(82): [ 75 150 170 169  74]
(41): [ 75 124 169 169 151]
(13): [150 125 169 143  75]
[150 125 169 143  75] => (13)
shift -1: [150 125 169] => [149 124 168]
miss (13): [169  75 125 143] => [150]
shift -1: [169] => [168]
shift -1: [125] => [124]
[ 75 124 169 169 151] => (41)

(186): [144 106 134 142 119 134 127 126 126 132 132 119 142 110 132 140 134 117
 131 109 138 136 112 151 114 122 138 122 128 125 125 143 118 123 130 138
 126 132 127 110 118 121 139 125 136 122 117 136 121 105 131 130 123 128]
(146): [119 128 128 115 135 132 115 146 117 144 115 143 140 107 125 125 129 126
 115 121 133 119 125 134 131 119 121 139 128 132 132 118 141 115 153 124
 126 124 127 121 128 116 133 148 115 120 133 131 123 121 116 145 127 134]
(176): [132 119 122 141 130 132 140 128 131 120 117 132 146 110 119 131 132 128
 124 145 123 164 111 130 134 115 124 140 125 131 132 128 133 116 140 137
 129 121 136 123 114 125 119 124 135 122 128 121 148 140 117 131 131 126]
(24): [138 123 112 114 136 114 138 129 131 110 148 119 144 128 131 145 130 127
 124 125 133 137 121 134 100 131 133 116 146 115 140 143 119 132 116 143
 127 161 116 124 134 115 136 109 135 121 135 127 150 131 129 145 137 132]
(25): [133 132 130 110 117 118 139 137 134 119 135 143 137 139 120 117 132 122
 122 133 109 143 120 149 108 147 137 134 128 129 136 130 139 125 127 136
 147 126 130 115 134 146 122 126 137 124 124 124 127 125 123 138 129 117]
(166): [132 113 118 142 125 134 113 137 101 135 147 141 131 136 136 140 121 117
 124 147 115 140 109 123 127 117 136 117 126 128 140 137 118 133 128 115
 152 119 125 130 118 125 127 123 132 110 120 134 149 125 153  94 134 127]
(127): [117 123 142 115 137 130 140 134 128 134 116 138 126 106 132 122 121 116
 116 122 131 134 144 139  88 165 118 139  97 136 134 121 125 119 126 142
 145 130 141 123 133 128 140 122 140 112 128 134 141 125 133 128 141 125]
(178): [126 126 146 123 115 114 143 150 147 111 126 125 120 130 112 133 127 122
 122 122 125 137 123 129 136 131 119 124 126 117 125 130 114 135 115 111
 134 126 122 127 114 142 119 125 133 138 123 120 138 138 131 120 119 140]
(84): [156 131 130 117 123 130 116 145 125 140 117 147 111 135 126 126 121 121
 113 136 132 131 123 114 137 116 128 121 154 128 140 116 138 118 150 110
 142 125 120 130 132 117 134 121 148 124 151 130 126 117 126 130 133 129]
shift +1: [117] => [118]
[132 119 122 141 130 132 140 128 131 120 117 132 146 110 119 131 132 128
 124 145 123 164 111 130 134 115 124 140 125 131 132 128 133 116 140 137
 129 121 136 123 114 125 119 124 135 122 128 121 148 140 117 131 131 126] => (176)
[156 131 130 117 123 130 116 145 125 140 117 147 111 135 126 126 121 121
 113 136 132 131 123 114 137 116 128 121 154 128 140 116 138 118 150 110
 142 125 120 130 132 117 134 121 148 124 151 130 126 117 126 130 133 129] => (84)

(132): [129 129 156 118 108 122 124 138 137]
(9): [138 131 122 134 105 129 116 136 173]
(87): [120 129 144 119 134 144 148 172 142]
(18): [124 129 156 125  99 130 123 156 125]
(26): [129 129 156 125  99 125 148 172 100]
common (87) (18):  => [129]
common (87) (132):  => [129]
common (9) (26):  => [129]
shift +1: [138 131] => [139 132]
shift -1: [108 122 124] => [107 121 123]
shift -1: [108] => [107]

(116): [ 95 128 144 134  99 127  97 104 117 142 146 139 118 168 100 129]
(124): [138 172 144 171  99 127 142 104 128 142 135 139 118 129 100 129]
(107): [ 95 172 144 101  99 127  97 104 117 142 146 139 118 152 110 128]
(130): [122 131 112 134 145 129 123 141 153 109 103 134 127 128 140 128]
shift -1: [142 146 139 118] => [141 145 138 117]
[138 172 144 171  99 127 142 104 128 142 135 139 118 129 100 129] => (124)
miss (130): [128 141 128 131 123 134 134 109 122 140 145 127 112 153 129] => [103]
miss (124): [138 139 142 142  99 129 144 135 118 129 128 100 171 104 127] => [172]
[122 131 112 134 145 129 123 141 153 109 103 134 127 128 140 128] => (130)

